In the rows, zero is written as 128.
Each row is followed by its class.
[ 92 108 175 147 130 178 141 125 124  85 178 111  92 128  52 132 110 141
 123 134 100 161 128 147 105 154  83 121 138 140 168 190 107  72  97 162
 128 122 158 123 153 110 151 160 154 137 145 113] | zin
[114 124 162 111 134 145 146 115 103 116 129 103 149 128 106  87 119 169
 122 107 130 155 130 136 112 100 131 101 136 102 130 125 121 101 131  62
 121 160  93  66 139 174  80 118 133 136 106 131] | Kovaf
[137 139 180 149 144 125 142 116 107 148 126 121 137 118 125  59  64 137
 157 161 153 117  98 105 112 110 147 125 169 121 168 122 179 139 134 140
 167 116 116  88  99 143  92 133 109  77 133 158] | Kovaf
[162 177  96  89 139 185 169 153  87 111 121 125  75  73 137 122 170 131
 135 154 177 174 172  94 118 114 126 125 148 124 123 129 115 111 178  55
 131 161  86 120 162 144 142 106 161 121  93 115] | figur
[151 119  75 119 113 194 180 143 119 131  64  79 134 138 153 130 142 151
 100 142 155 104 155  55 129  74 115 144 132 115 135 121  57 112 166  94
 137 195 164 101 138 149 127 161 156 106  41 110] | fal
[158 177 154 142 130 120 103  96 115 116 129  67  98  69 145 161 158 127
 136 144 121 150 136  76 154 153 131 137 125 127 148 136 147 146 143  88
 127 147 129 144 152 122 128 136 166 130  82 141] | ton
[ 91 133 182  67 120 131 155 116 175 133  95  87 109 148 111 108 128 139
 165  98 114 125 152 154 122 119 131 103 109  78 154 134 105  88 126 163
 127 121 119 138 152 173 123 148 158 113 124  82] | fal
[ 92 126 150  46 135 158 122 104 154 107  88  62 130 155 112 159 107 134
  95 124 128 105 135 186 128 143 168 126 132 135 119 104 123  92  95  89
  96 119 128 153 145 156 122 155 132 130 136  80] | Guvu
[175 193 141 138 118  88 139 136 154 104 153 118  87  84 110 112 181 112
 180 130 131 198 118 116 116 133 114 104 166 130 116 103 142 131 126 135
 200 129 150  99  99  93 104 143 127 168 110 145] | dilub
[ 89 128 120 112  93 100  98 101 148 163  78 113 157 152 182 123 199 174
  83  91 148 141 116 119 152 145 178 142 102 122 100 110 146 202 158 107
 118 136  90 118 111 156 146 110  94 137 119 145] | zipeg
[107  85 166  95 173 164 166 130  86 131 138 133  98 102  56 113 183 160
 131 119 128 142 146 114 103  84 172 119 112  64 132 151 105  93 122  44
 158 168  99 104 145 143 100 103 183 160  75 158] | kiku
[174 125 187  60 137 142 155  97 198 126 121 147 132 146 115 128  90 131
 119  92 113 164 128 169 128 109 138 122  82  95 169 137 131  93 101 159
 136  86 118 136 124 181  77 138 159 122 135  97] | dilub
[128 170 129 188  88 119 102 141  90 111 121 144 103 179 104 131 163 111
  96 117 116 164 135  84 103 133  87 143 150 129  96  71 103 118 151 170
 132 116 141 149 123 100 133 184 115  88 110 125] | fal
[117 197 108 121 116 186 118 104  79 172 135 106  94 117 136  95 156 197
 115 106 184 119 112  96  99 107 140 106 134  84 151 142 155 116 197 104
 104 163 139 101 115 165 146 159 115 146 118 137] | fal
[171 158 187  97 137 125 108 160 152 115 105  99 126 147 152 135 141 178
 138 131 121 158  98 128 108 148 156 116 156 125 124  89 144  94 170 108
 119 152  95  78 121  54 150 116  68 192 106 165] | zipeg
[153 101 123 180 126 182 124 106 146 143 143 195  68 111  58 171  99 141
 114 172 136 178 130  74 111 124 119 105 138 135 143 117 112 116 144  88
 101 145 130 148 129 148 126 153 161  77 108  93] | fal
[125 192 169 102 158 171 146 129 123 140 165 105 109  92 167 139  85 138
 123 134 161 149 124  80  91 134 155  90 112 102 137 109 159 105 122  82
 134 124  39 130 149  91 132 107 154 120  62 171] | fafad
[161 136 109 105 171 165 129 123 139 140 103 118 105 142 104  93 175 164
 117 128  96 110 154 107 174 109 151  62  99 123 147 126 137 119 135  69
 122 149 146 105  81 114 123  88 121 174 128 147] | kiku
[194 179 153 134 139 110 111  89 111 149 133 169 161 116  96 137 100 134
 131 162 107 158 129 144 122 122 108 127 124 145 171 142 130 149 126 159
 144 121 121 138 125 131 188 135 123 110 144 133] | dilub
[153 178 188  51 135 119 126 109 163 114 145  50 116 127 171 108 110 152
 155 104 154 114 134 144 165 136 133 120  73 108 106 138 171  90 140 137
 110  82 137 167 143 135 119 124 132 164 103 129] | kiku
[112 158 106  91 133 140 164 181 128 116 134 133  88  96 168 157 186 144
 154 144 170 147 141 100 145  96  54  38 105  93 117 167 127 106 159 109
 114 138 106 100 130 176 114 138 115 202 128 126] | ton
[130 131 121  55 122 186 153 130 127 124  78  75 119 122 158 152 198 139
 117  86 169 128 118  82 134  83 137 120 150  95 101 140 134 131 143  66
 141 151 161  87 109  89 105 162 136 148  98 126] | vez
[182  94 202  75 114 126 130  78 110 124 121 115 118 142 141 149 102 145
 129 138  66 135 149 126 120 105 138 121 110 114 130 101 148  83 130 136
 112 103 103 150 166 202 122 147 147 113 101  88] | Kovaf
[115 156 105  76 165 184 108 106  95 129 160 113 111 141 117  95 110 179
 112  99  71  78 117  88  62 105 138  70 136  67 124 109  93 112 188  16
 139 145 127 137 138 103 200 134 201 143  98 138] | vez
[197 144 129  54 148 140 145 182 120 157 111 134 142 140 114  95 129 198
 128 111 183  91 125  82 167  59 125 124 133  93 134  99  94 138 186  61
 139 154 148  94 129  94 107  87 132 181 112 124] | ton
[153 131 111 105 135 113 133  95 102  87 137 113 175 136 167 131 125 158
 129  98 144 176  90 127 110  82 147  71 161  75  75 127 149 107 163  46
 170 150  86 100 141 125 115 163 139 169  76 154] | Guvu
[128 161  98  53 169 185  83 110  64 148 171 138 124 152 125 138 126 184
  61 130 132 113 110 110  78  86 149  54 139 126 131 145 129  98 156  57
 140 141 109  82 131  91 147 134 152 131 115 123] | Guvu
[177 167 136 117 167 173 148 111 104 124 114  67 158 121  71  83  97 158
 105 164 139 129 168 156  75  87 108  91 150  97 130  72  99 109 159 133
 123 155 133 121  99 136 141 161 159 119  71 115] | figur
[152 133 160  72 175 129 143 155 142 120 108 115 142 140 173 143 132 118
 118 168 142 123 170 123 125 117 172 162  86 118 118  88 151  88 142 154
 132 122 111 113 135 114 145 160 114 123 123 117] | fal
[160 153 120  99 129 170 167 212  99  99 127  70 152 123 172 119 121 144
  91 169 171 100 125  80 145 127 124 176 190 127 114  83 102  70 150  38
 109 161 137 122 135 120 133 133 109 130 104 125] | figur
[195 188 130 102 144 161 139 131 124 118 125 125 113 104 165 130 147 180
 110  85 184 154 117  79 145  94 134  82 113  88 128 133 147  88 190  35
 139 159 106 104 118 119  93 115 111 176  70 144] | kiku
[170 133 140 133 147 140 119 146  65 137 152  60  92 104 134 104 126 155
  97 157  87  81 118 111 137  89 119 123 106  91 111 159 140  79 167  90
  81 142 123 128 157 152 109 148 160 170 120 138] | zin
[187 165 163  87 153 135 120 125 110 125 147  85 149 117 140 118  94 150
 117 102 110 102 148 133 134 103 123 132  93 107 124 118 109 107 132 115
 111 140 118 102 166  69 136 106 138 166  91 130] | zin
[ 84 179 166 209 115  86 131 160 173 135 103 139 102 142 164 128 147 118
 176 147 149 134 132  82 151 137 111  80 148  80 132 151 136 101 143 153
 133 147  94 161 131  85 152 166  59 108 124 143] | fal
[165 144 124  72 165 159  83  95 147 142 133  62 119 120  92  89  92 172
 128 139 102  85 126 124 115 104 159 106 118 117 133 164 114 118 157  25
 101 143 169 123 158 110 156 135 143 139  91 121] | zipeg
[143 143 136  79 146 105 117  89 181  91  90  92 126 179 134 114 108 124
 125 139  62 129 165 153 123 111 201  93 135  94 139 133 148  82 134  96
 126 115 140 134 158 107 110 173 181  99 110 115] | Guvu
[170 164 123 100 159 162 129 147  94 127 132 130 119  85 131 151 184 124
 139 150 113 119 176  73 135 112  94 102 133  89 158 157 110 162 176  11
  65 132 129 108 127 149 169 134 141 163 149 141] | kiku
[164 133 117 111 127 117 133  94 108 140 147 176 126 140 148  70  97 129
 134 151 140 129 134  99 136 101 155 133 130 116 158 129 162 135 132  99
 162 116 136 125 133 200 123 151  99  80 124  96] | figur
[138 143 167  60 129 129 118 127 164 136  93 104 135 167  86 149  93 139
 103 125 119  78 157 136 111  97 152 138 117  84 140 134  96 118 113 144
  89 108 132 178 159  96 129 151 171 105 125 122] | vez
[160 171 176  83 120 130 146 112 116  83 136 121  90 143  66 100 137 159
 132 120 158 156 123 123 146 107 135  53 202  74 147 125 143 107 174  77
 176 140 127 108 103 119  75 131 144 175 110 115] | Kovaf
[164 127 146 130  97 103 132  83 157 162 112 170 106 140 122 111 126 174
 104 205 151 153 162  75 166 125 171 128 128 165 167 104 164 191 144 125
 135 134 142  90 106 163  90 122 132  76 118 116] | Kovaf
[156 121 130  71 119 120 122 116 131  88 113  63 131 130 155 149 129 158
 118 168  54 103 144 161 123 137 147 140 135 139 134 124 164  98 133 150
 118 117 136 137 146 124 164 144 149 168 115 155] | zipeg
[104 145 126  96 143 127 123 112 134 150 106  74 107  94 103  96 153 197
 145 151 157 104 121 150 108 105 160 107 140 120  98 120 112  46 172  83
 133 182 139 140 154 160 120 143 124 103  85 113] | dilub
[142 109 181 102 109 159 141 156 110 137  78 100  99 127 111 177 142 125
 135 145 130 125 137  81 169 121 154 149 164 132 116  66 132 116 142  63
  73 139 153 114 121 100 107 103 190 113  81  98] | kiku
[160 153 125  81 166 147 131 130 121 176 110  78 148 120 153 110 177 186
 107 211 122 123 171  97  97 110 150 112 121 130 135 120  97 159 205  99
 100 150 128 102 121 127 201 127 185 103 101 146] | Guvu
[ 48 153 112 121 161 104 126 146 140 131 147 125  68 149  73  94 173 121
 141 154 158 121 144 107  96 135 176  58 105 101  65  83 134 100 107 110
 159 112 119 170 126 106  98 146 119 146  84 183] | fafad
[120 194 112  83  93 130 120 140 197 101 110  83  84 158 144 149 120 197
  90 120 174 146 146 143 144 129 119  32 127 135 125 103 147 101 139 109
 104 140 120 156 116 172 107 146 105 177  84  93] | figur
[ 69 138 151 141 162 144 157 125  68 194 150 181 104 117 113  42  83 145
 155 157 133  96  73 140  71  94 154 127 128  89 113 124 165  85 138 112
 165 134 121  74 133 135 155 131  97  82 134 145] | zin
[126 148 138 142 113 111 134 133 142 147 192 119 132 114 157  97 110 175
 115 159 140 119 132  92 119 116 151 144 127 117 145 108 159 137 102 115
 147 148 131 106 115 146 141 131 108 129  92 148] | fal
[110 201 119  95 147 160 141 129 145 112 114  79 144 132 170  80 121 145
 143  86 171 143 134 142 132 144 153  99 126 109 126 125 124 111 151  70
 118 145  86 103 139 111 145 110 112 161 137 126] | Guvu
[ 54 199 169 167 122 102 142 159 132 112  94  66 126 105 181 164 133  95
 107 166 162 150 142  93 147 181 121 111 111 130 131 148  94 135 159  89
 125 164  65 108 157 149 133 146 160 131 109 100] | Kovaf
[133 132 160  52 155 134  80 128 125 134 161  61 137 144 135 150 101 153
 108 101 131  92 117 114 150 138 152 103  94 121 132 129 132 104 132 114
 111  94 157 171 143 126 120 133 206 155 105 108] | figur
[139 136 178  97  94 174 174 164 100 147 179 117  97 104 196 114 126 197
 143 119 153 143  89  77 132 118  75 135 129 122 143 138 151 101 141 105
 108 132 124  69 141 149 139 106 102 167 104 145] | zin
[ 80 130 141 129 110 134 152 104  83 146 154 104 115 110 144  62 138 196
 129 171 160 137 153  91 148 101 133 118 126 111 118 112 142 123 152  42
 114 165  89  66 163 148  89 141 162 106 116 101] | Guvu
[169 155 103 177 120 143 139  76  86 141 145 211  79 100  63  85 138 144
 181 146 134 160 168  94 119 102 114  89 138 118 134  83 166 148 156 130
 134 119 147 123 104 118 134 121 140 113 117 140] | kiku
[170 146 159  63 130 115 136 107 189 119 115 109 148 100 151 162  86 140
  97 143 141 160 141 169 124 117 153 119  73 109 122 130 181 114 113 128
 112  93  79 144 147 189 131 157 131 151 124  93] | zipeg
[134 151 125  83 123 129 125 120 121 138 168 102  76 149 120  58 139 192
 139 179 142 126 142 100 151  65  91  75 131 126 127 164 130 168 171  45
 126 164 182  35 126 149 116 139 116 163  93  91] | ton
[127 135 135 100 135 141 142 122 127  91 133  79  99 115 111 107 140 169
  85 139 117 159 135 174  83  84 157 126 122 112 101 118 154 106 161  63
 124 172 147  80 100 179  92 145 170 144  53 118] | vez
[110 158 136  88 113 105 134 106 158 116 124 183 183 116 160 180 129 104
 153  70 155 141 177 132 127 134 143 137 115  82 148 140 133 132 119 145
 103  89 107 134 162 113 137 130 148  98 148 125] | kiku
[130 111  91  95 144 167 103  93  75 167 135 185 115 150  94 103  66 157
 102 145 148  67 104 128 130  85 165 105 150 156 149 117 126 142 111  55
 142 146 129 134 120 159 137  93  83  94 116  96] | Guvu
[163 158 144  77 115 146 163 127 138 154 113  82 128 100 135 102 107 197
 155 151 142 113  97 111 137  94 107  90 165  84 163 147 138 113 141  50
  86 134 116 101 138 168  75 133 144 143 135 169] | Guvu
[142 109 233  67 139 119 154 118 148 129 154  76 139 116 150 123  82 133
 145 176 142 104 171 130 125 120 150 121 123  96 161 113 139 117 125 156
 112 115 103 110 133 186 118 143 142 136 116  69] | Kovaf
[137 129 128 111 144 128 119 120  79 168 109  72 132 114 116  56 120 164
 110 189 138  87 108  97 131  98 139  91 109 139 113  86 156  90 100 151
 152 138  86 102 117 152  86 127  92 103 104 143] | zipeg
[142 151 121  87 114 114 102 102 121 152 154 160 112 130 148 123 108 168
  92 167 183  91 153  78 134 125 183 149 115 146 179 106 163 153 111 173
 151 108 104 165 133 156 117 119 127  82 112 148] | dilub
[157 131 105 100 123 105 152 112 147 127  64 154 180 135 111 134  80 149
 115 126 127 133 111 149 124  91 159 121 163 152 169 108 167 162 104 111
 188 119 112 141 109 162 127 124 101  79 107 163] | fafad
[143 187 183 131 100 138 132 164 146 174 117  73  69 131 151 106 144 167
 119 152 144 133 145  56 148 122 141 159 115 119 138 104 136 138 143 114
  91 139 112 120 144  98 118 120 154 112  96 140] | fal
[149 115 102 135 116 158 169 137 106 139 142 215 113 140 121 117  70 160
 103 161 144 111 127 107 119  87  84 110 124 130 159 121 125 140 129 127
 140 119  88 108 112 171 112 115 101 124 149 132] | kiku
[141 139 212  80 120 154 144 107 118 153  80 126 116 127 130 164 147 161
 142 125  90 140 110 115 112  91 102  74 194  83 147 129 116 114 181  54
 109 151 123  69 120 109 104 125 150  94  89 126] | Kovaf
[157 171 140 137 123 119 159 121 103 168 151 140 109 109 110  57 136 165
 164 105  85 133  61  99 116  98  90 112 144  60 148 152 105  96 189  74
 182 143 155  89 125 143  98 134 174 126 124 152] | fal
[160 135 102  99 136 127  91  95 152 136  98  92 167 134 114 145  90 176
 101 120 133 119 144 159 124 102 179 116 110 139 125 111 159 101 138 153
  98 132 142 181 129 171 155 128 155  87  83 127] | fal
[121 165 116 186 117  99 168 116 184 116 102 167 121  84 136 145 127 124
 141 156 167 205 134  89 159 147 111  48 113 142 121 117 140 123 118 107
 179 145  83 130 118 165  96 123 125 109 100 123] | Kovaf
[183 166 156 105 118 116 122 149 156 132 198 104 148 123 132 117 118 201
 135 134 126 124 128  67 142 128 124 110 130 109 149 127 129  88 134  60
 108 132 174 102 140 105 151 141 131 191 124 131] | kiku
[176 134 109  88 130 128 135 104 158  87  92 109 157 159 145 121  93 131
 140 123  91 145 152 128 154 102 151 129 114 117 137 155 136  84 153  84
 122 119 157 155 175 161 168 179 173 122 126  94] | dilub
[128 130 133 113 150 119 146 131 114 137 121 125 141 130 188  56 113 124
 112 149 105  75 127 129  86  94 175 190 133 104 103  75 159 149 130  97
 152 126 110 137  94 155 145 105  87  53  80 182] | vez
[119 174 213  92 136 161 167 139 112 153 153 166  76 132 155 116 135 169
 149 122 179 143 139 139 142 105 106 120  74  98  89 143 158  66 158 109
 118 117 110 134 156 111 143 117  68 178 115 115] | Kovaf
[112 148  91 152  95  96 119 114 161 154  22 141 137 136 119 132 146 135
 113  70 135 150 134  90 125 144 170 136 114 129 179  81  95 179 159 153
 161 141  86 149 133 201 108 132 174  59 134 109] | fal
[ 61 176 106 149 149 153 147 141 182 175  80 115 131 123 151  86 166 211
 119  75 165 114 160 121 118 100 123  87 100  77 103  95 124 167 180  66
 129 142 110 139 115  73 145 141 139 140 126 164] | figur
[147 166 142 113 123 148 148 155 125 145 140 156  88 108 115  77 110 132
 135  62 180 132 125  95 139  75 129 104 120  86 163 146 142 123 143 103
 140 123 150  92 121 144  68 101 145 118  93  97] | zin
[152 176  58  56 115 165 167 138 145 144 142 143  56 104 137  99 149 165
 136 175 178 127 178 108 124  94 132 108 100 110 118 134 124 114 169  89
  79 150 133  93 149 192 102 112 141 141 110 123] | fal
[180  86  94  85 125 161 143 169 122 122 119 162  85 138 138 145 112 161
 147 155 162  93 159  36 162  74 167  75 149 116 163 136 125  78 177  62
 109 160 141 127 147 167 129 110 152 145  89  73] | kiku
[121 138 157  12 149 144 133 177 186 132 147 104 152 153 167 150  78 154
 128 130 223  83 137  90 147 128 154 114  97 107 142 115 125  81 122 141
 113  96 139 158 141 148 140 139 119 134 114  98] | fal
[136 152 210  59 136  97 108 146 169 125 106  57 114 133  99 152  97 118
 117 120 123  96 157 138 125 125 177 111 121 102 177  95 143 106 123 122
  93  94 129 163 135 171  74 162 166 123 109  75] | fafad
[124 104 150  34 119 126 136 133 180 106 140 104 117 162 121 128  92 168
 131  97 102  93 139 160 101 101 182 111 127  74 155 154 138 119 120 146
 113 106 112 185 141 168 149 101 195 160 109 145] | vez
[147 143 140  92 124 180 177 122 191 115 131 120  89 107 164 113 179 148
 144 159 102 152 129 150 114 174 138 158 158 110 158 132 117  88 140  78
  71 149 137 111 103 189 131 109  77 139 143 176] | dilub
[136 151 102  77 116 128 138 152  53 136 125  95 139 112 155 117 172 143
 118 173 180 114 149  97 130 115 174 105 178 105 139  85 147 124 152 120
 108 170 101  84 109 191 116 112 141 148 104 120] | figur
[174 152 134 163 122 128 109 119  48 108 169 107 148 145  74  76 117 147
 100 212 115 154 133 120 154 121 103 123 190 168 104 115 112  84 146 156
 127 154  98 129 128  76 159 100 155  71 125 124] | dilub
[119 165 175  70 161 146 129 128 127 129  79  72  94 117  81  95 131 146
 136 107 136 131 117 154  98 113 144 115 104 110 140 134  86 121 140  71
 120 170  99 107 132 158  84  82 147 116  57 151] | vez
[127 161 123 203 116 154 168 144 115 111  72 140  95 126  40  70 177 129
 155 198 114 191 208 121 149 153  97 115 184 152 138  64  99 112 146 128
  97 163 115 134 121 108 162 123 131  72 156  99] | figur
[ 73 188 140 141 128 167 149 131 104 139 131 104 113 112 115  53 137 162
 117  85 191 158 153 117 126 111 146 118 125 102 100 129 143 140 167  71
 132 134  92 131 134 129 141  89 171 104 106 131] | Kovaf
[ 69 128 170 129 148 132 123 152 145 134  63 101 123 127 115 115 134 133
 109  90 150 152 154 141 141 134 138 143  94 148 157 117 130 236 156 106
 120 119  99  97 110 147 145 107 169 113 138 108] | zin
[198 144  97 103 177 122 129 125 142 136 137 201 160 144 105  77  46 125
 105 165 131 122 120 156  96  74 187 140 121 138 116 110 159 132 112 105
 165 128 121 118  98 113 153  88  93  76 110 152] | vez
